Each row is followed by its class.
[ 56  97  34  48 -59 112   8  34  87  59 -32 -49  28  16 -19  59  26  67
  88  38 152  40  39 -46  18  88  33  50  78 -38 -49  11  79] | B
[-149 -206   41 -114 -117  -35  100  126  -72   11  180  108  124   -6
  109  -42  -84 -273   16   -8   58  186   16    0 -275   38 -267   13
 -160  446  -15 -173   17] | V
[ 301  163  230   86   15  -16    0  -48  165   59  -27   52  -29 -174
  -73   54   -7   97 -339  -26 -182 -224  -22 -143  399  -53  141  -90
   76  249   44  124 -237] | S
[-215 -124 -175  -53 -202   59   98   83   10   37   91   27   95   56
  141   92  -34  -69  182  101  263  328   51   44 -347  134 -102  128
 -112  -34  -21 -193  211] | H
[ 163  127  -85  107   32   12   46 -151  136  -30  -77   59  -17 -267
   40  154  -28  276 -270  188 -109 -228  -79  -60  228  -10  297   68
   86 -500  -72  128  -22] | T
[ 423  189  179  199  -44   55   97 -144  225 -171 -186  -76  -73  -89
 -216 -127  115  277 -379   36 -353 -247  -57 -237  509   40  394  -99
   77  527   33  182 -269] | H
[  91   -8  111   16 -216   94  193   49  143 -144   42  -74  111  -42
  -40 -193   75   23 -105   60   -7  215   83 -177   59  248   22   51
 -127  862  -58  -63   -2] | X
[-511 -227 -177  -97  -52   47   80   50 -136   -1  144   85  163   68
  240 -156  -20 -103  428  373  494  209  272   49 -393  236 -403  264
  109 -233   -4 -114  198] | R
[-264 -232   14  -63  -39   38   82   83  -76   -3  106   63  129  129
   99 -324   -2 -233  413  229  325  153  277 -115 -266  250 -435  110
  114  445   74  -42   43] | B
[ 176  -54  -81  114  -49   68   26 -133  102 -136 -138  -46   51   21
 -111 -116  131  207 -172  -39 -189  -31  -61 -123  261  144  198   37
   52  338  -13  111  -51] | N
[  54  -33  123  115   45   65   54    7  118 -121  -21   86   76  -74
  -55 -255   39   46    5  203   47 -171  111 -252   68  168 -152   24
  147  330   18  104 -124] | S
[ -79   -5  205   73 -169  190  193  156  146 -100   82  -38  171  125
  -81 -363   67 -142  341  358  381  187  292 -294 -135  379 -407   79
   78  877  -59  -95  -19] | V
[  57   89  -81   10   29 -116  -40 -109  -36  -56  -85  -56 -110   -7
  -31   28   80  211 -148 -125 -204 -126  -10   70  165 -106  330   81
   85 -189  -47  102  -41] | B
[ 343  178   94  179  -19  -33    3  -91  203  -95  -98   16  -68 -116
 -182  -25  112  217 -337    1 -240 -212   -4 -202  395    0  302  -47
  107  334  -18  186 -170] | X
[ 182  101    5   23  -56   36   88  -22   98  175  -13  111   27 -106
  143  233  -80   -7  -34  141  138   29  -36   22  -11   28  132   41
   64 -277   20  -30  -21] | T
[-233 -251 -170 -204  230  -75 -160  -51 -388  154   20   42  -91  134
  218   49  -75 -173  171 -200   51   17  -25  353 -276 -159  -66  -37
   81 -690   89  -36   64] | B
[  63   27   93   23 -100   -2  112  -69   97  -41   23   36   91  -93
  -11  -83   -8   83  -98  138  -87  -30   77 -148  196   84   24   78
   24  433  -19   61  -99] | B
[  62  115  243   55 -199   85  128  155  216  -96  113  -14   86   -2
 -102 -166   30  -89   31  169  130  126   95 -231  -33  206 -155  -52
  -83  784  -77 -147  -79] | G
[-173 -154 -112  -31  111   51  -78   17 -173   26  -71  -50   10  180
   24 -104   75  -52  215 -132  138   71   51  152 -178   79 -106   64
  122 -248   -8   13  126] | R
[-161   -9 -100  -21   82  -89  -47    0 -147   28    0   42  -25    7
   73  -22  -22  -37   75  146  178 -124  111  105  -94  -34    9   71
  120 -431   -3   12  -45] | Y
[ -75  -58  138  -80  293   -8 -214  -86 -212  136   -3    5 -115   52
   18  -67  -57  -52  124  -96  -41 -213   63  165   99 -145 -105  -93
  260 -371  131  126 -101] | R
[  92   15   55  -50  246  -80 -142  -45  -82  157   76  153 -108 -202
  102  215 -175  -31 -106  -47  -87 -246 -133  150  -33 -236   11 -147
   67 -759   65   32  -40] | H
[ 175   33   30  105  -63  -68   48   14  141  -68   11  107   30  -85
  -36   12   25    1 -210   35  -54  -74   -6 -147   59    1   50   42
   26  317  -24   55  -70] | Q
[ 168  135  228  -28   88   66  -57   23   49   51   13 -120  -86  -12
  -89   16  -11   10  -41 -136 -100  -77  -45  -21  161  -41   12 -135
   11   80   -9   15  -33] | V
[-175 -147  -88  -28 -117  -59  143  115  -75    1   99  143  125   61
  159  -76  -34 -257  150  175  298  145  124   -3 -367  129 -231  118
  -32  167  -30 -150   34] | S
[ 129   63  215  -18   66  -44  -62  -82   63   94   66   50  -65 -171
   -9  -29  -70   60  -79   93  -88 -224   94 -110  281  -36    8  -38
  157   75  120  135 -204] | X
[-103    5  238  -63  -42   61   29  177   14   21  204   77   76   15
   34 -128  -69 -241  211  141  233  142  104  -88 -244   82 -360  -88
  -46  434   -9 -160  -15] | X
[-189 -102  -65 -142  229  -57 -185  -83 -285  147   53   73  -79    7
  153   72 -103  -73  126  -31   63  -99   39  241  -40 -172  -91   -9
  168 -686   83   51    5] | Q
[-243 -114  176 -126  -17  110   87  234  -36  -32  190    4   80   93
   50 -294  -26 -316  422  129  306  227  118  -51 -487  161 -479  -18
  -79  398  -41 -225   51] | G
[ 175  181   49   86 -108  104   80    7  167   57  -15   34   27  -11
    2  190  -35   47   15   90   62   51 -113  -88  -34   35  126  -65
  -30  -41  -34 -103   45] | N
[-136  -20   46  -64 -274  121  186  203  103  -54  123  -40   88  101
    1    3   79 -101   40  -15  167  375   14  -30 -324  152  -67   -1
 -254  469 -102 -260  155] | H
[  99  -27  -36   69  -10  107   17  -45   52  -32 -132 -101  -17  148
  -54 -141  120   60   93  -54   -1   55    3  -70   53  160   57   28
   86  212   18   54    7] | N
[ -18   40  217  -52  207   53 -147  -57  -56  -55   50  -72  -98  -93
  -81 -177  -18  104  -11   -1 -151 -199   52   -4  202  -76  -64 -105
  134  -26   51   93 -118] | Y
[-142 -145  -58  -55  -50   17   -3   27  -87   20   78   37   89   57
   65  -62  -26 -118  173   32  126  145   62   17 -168  118 -207   59
  -23  124  -13  -62  103] | X
[ 172  112  129   44  129   70  -65 -122    5  113  -47   62  -57  -87
   26   66  -69   81  -50  119   14 -208   36  -22  265  -78   84  -36
  249 -282   84  136 -173] | Q
[ -88  -71   51  -27   39 -103  -15   66  -40   51   95  105   36  -58
   52  -27  -58 -122  -32   52  103  -85   75   24  -85   28 -133   10
   52  -32  -21  -33  -83] | T
[ -14  -21  101   13   49   24   10  -72   -2   57   47  119   80  -81
   53  -67  -83  -18   54  211   81 -121  138  -92  135   56 -151   52
  178   80   47   76  -87] | R
[  -7   16  -78  -69  216 -103 -206 -241 -199   43  -58  -28 -166  -99
   11   78    2  231 -263 -192 -373 -233  -77  232  368 -285  311  -16
  127 -597   68  175 -117] | Y
[ 199   -3   -6  130  168  -20  -92 -106    0  -20 -106  101  -79   28
  -55  -45   67   82  -79  -38 -110 -197  -16  -89  188  -31   65  -54
  219  -79   68  198  -68] | V
[-283 -171   34  -97  131   50 -109    9 -193   10   65  -52   17  137
   53 -226   -9 -103  366   44  209   39  209   60 -122  106 -358   86
  206  -25   61   32   76] | Q
[  60   66 -106   57   -9   75    3 -156   34   27  -76  -28   27  -53
   -6  128   18  228  -58   47  -54  -47  -18   10  216   25  164   75
   91 -337  -53   90   87] | B
[ -70   32   11  -47 -166  -16   95   64  122   43  113   24   10  -85
   48   77  -23   -4  -51   59   48  123   16  -51 -101   10   39   29
 -143  124  -19 -118   18] | N
[ -46  -43  -57  -10  116   62  -57  -33  -48  -17  -15  -29   -8  -62
   -4  -63   23   73   28   31    8  -47   25   58   12   25  -16   37
   87 -261  -20   49   46] | Y
[  91    0  133  112 -150  190  138   80  234  -33   31   12  154    9
  -37 -120   31  -30  149  225  243  138  102 -277  -19  314 -236   58
   68  597  -26  -34   56] | T
[ -61  -63  110  -12   61   51  -74   51  -11  -19   20  -12  -16  128
  -66 -257   53  -82  233   31   93   -3  146  -96  -36   85 -173  -60
  125  325   88   37  -53] | B
[ -73  -44  169 -149  170 -111 -134   -4 -169  195  163  146  -88 -151
  160  125 -183 -170 -101  -53  -43 -166   -2  176  -33 -281 -121 -135
   58 -386  141  -22 -172] | S
[  11   59 -226   36  152    0 -114 -227  -59 -130 -182 -148 -126  -87
  -82  -23  113  406 -183  -78 -260 -208  -55   92  311  -72  418  100
  109 -638  -79  221   49] | Q
[ 136  121  152   76   82  153   -9 -194   73 -126  -91 -121  -26  -31
 -130 -205   78  275   12  115 -157 -129   84 -138  443  110   90   13
  206  172   14  187  -72] | G
[ -50   27  -74 -109  -92  -46   83  124   30   94  110   52  -10 -113
  135  293 -103  -68  -65  -40   62   83 -169  115 -359  -89   87  -16
 -242 -433  -95 -224  132] | H
[-118   21  -28  -22   21  110  -63  -12  -40 -124  -45 -182  -71  224
 -116 -190  142   89  318  -30   49  139  106    6  -39  109  -14   29
  107  125  -43    5  160] | T
[-147 -199 -111  -61   49  -74  -81  -45 -123   30  -14   52  -37   29
   82  -61   14  -29   -5  -76  -19  -41   39   84  -76  -31    6   55
   68 -189  108   49  -64] | G
[  88  -16   15  147 -118   67   72  -83  185 -162  -31    9   78 -108
  -74 -216   88  183 -129  257   10  -64  199 -288  304  246   30  124
  143  488   21  169  -65] | V
[  30  -19  -97   30  177  -99 -152  -71  -97   21  -36  112 -102    6
   16   36   40   40  -70  -69  -83 -179  -15   80   38 -138   87   -5
  170 -388   49  117  -35] | Y
[-342 -184 -121 -135  155    2 -190  -90 -230    2  -31 -128  -80  153
   -2 -199   75   85  259  -85    8   11  127  166  -27    3  -77   49
  147 -325   81   76   47] | T
[ -47  -51  376  -92   73  -68  -40  165    4   38  221  104   26  -67
  -17 -129  -80 -262  -47  -54  -28  -69   59  -65  -71  -34 -375 -171
  -10  558   36  -73 -163] | T
[ -74    6 -104  -37   29  -72    0   -1  -80  174   95  196   30 -147
  227  241 -141  -66    3  119  193   -5   35  137 -162  -89  -36   90
   80 -605  -14  -70   37] | S
[ 131  -31   25    8  -68  -52   64   21   57   69   69  130   66  -92
   46  139  -66  -89 -159   -9  -41  -14  -97  -43  -26   -4  -38  -39
  -68  123  -14  -57  -20] | H
[ -49  -84  -26 -119   11  -21   21   65 -125  147   93   95   -3   39
  159  108  -89 -217  128  -54  108  169  -57  133 -304  -19 -130  -77
 -110 -140   21 -160   74] | X
[ -64   24  322  -40 -130  153   98  146  104  -94  172  -74  116   61
 -106 -258   16 -126  232   95   93  230  113 -182 -110  200 -380  -66
  -91  899  -48 -152   12] | X
[  76   75  -28   32  -58   16   48   -6  139  -24   22   17   15 -173
    2  103  -28  119 -161   80  -15  -29  -55  -48   46   16  127   24
  -76 -137  -78  -19   46] | R
[   6    4 -186   27   85  -30  -89 -127  -94  -16 -149  -50  -84  136
  -31  -29  104  160  110  -71  -53  -59   -4   65   44  -10  197  101
  144 -334  -19  121   27] | X
[ -87   75  345  -84  143   63  -96   79   30  -21  158  -10  -69  -66
  -84 -202  -46  -54  112   80  -28 -128   97  -72   76  -58 -252 -167
   58  220   44  -16 -129] | R
[  90  -37 -189   -9   64  -96 -101 -200 -126   43 -131   22  -96  -36
   32  189    7  189 -275 -216 -329 -153 -197  165  206 -184  405    1
    4 -485   28  108  -63] | X
[ 190  118  198   -1   35   96    8  -16   97   63   -3  -25  -18  -17
  -76   64  -39   25  -44  -85 -137  -44 -145  -77  112  -41   39 -147
  -44  146  -26  -29  -50] | T
[ 207  233   44   99    9   84   38  -66  223   12  -36   -8  -33 -272
  -51  176  -16  265 -221  144  -85 -180  -95  -85  260  -27  253  -25
   25 -380  -75   57  -14] | T
[-147  -76  -84  -75   44  -23  -15  -15  -84  -67   40  -28  -33 -103
   68  -72    8   75  -48   34  -18  -45   35   83  -53   22   78   57
  -24 -261  -30   -4   32] | X
[  45  159  276   67 -159  178  174  146  290 -122  178  -16  106 -158
  -94 -129   -6   15  109  319  180  101  131 -285  -41  232 -234    6
  -28  549  -87 -116   72] | Y
[-203 -139  -59 -172  -24 -171  -48  128 -117  206  186  167  -18  -35
  198  246 -173 -289   19  -76  126   79  -63  167 -399 -156 -163  -71
 -165 -366   71 -192   34] | Q
[-346 -185  -29 -133  -84   87   40  229  -80   21  178  -28   80  174
  116  -80    5 -269  436    4  412  364   88   74 -537  187 -413   51
  -95   53  -19 -265  271] | G
[-115   33  274  -25  -65   36   68  101   94  -74  155  -25   69  -64
  -38 -211    5  -52   45  151   99   13  209 -126   28  114 -243   46
   45  561  -11  -35  -56] | R
[ 121   85  128  138  -72  158   18  -73  121 -238 -152 -218    0  173
 -266 -373  198  186   35   66  -98  -12  129 -215  350  229  101  -37
  117  738  -17  132 -106] | B
[-286 -130  120 -160   94  -18 -102   93 -175   95  149   44  -16   95
   90 -102  -72 -201  294   36  177   15  154  100 -235  -18 -362  -19
  102  -58   80  -68  -25] | H
[-165  -19  -53 -185  111    2 -190  -43 -236   29   -6 -160 -138  175
   -8   49  -12   26  153 -307 -163   82 -140  262  -89 -165   91 -104
  -72 -384   -6  -93   89] | Q
[   2   57  177 -110  272  -96 -234  -96 -195   82   15  -60 -201  -66
  -23   22  -57   61 -132 -233 -243 -303  -31  177  261 -267  117 -137
  158 -432   85  134 -154] | Q
[-166 -137 -219   44  -49    1  -27  -72  -49 -231  -56 -105    9  128
  -70 -240  194  179   67   -2  -13  130  153  -25   63  161   13  195
   76  209  -45  104  152] | V
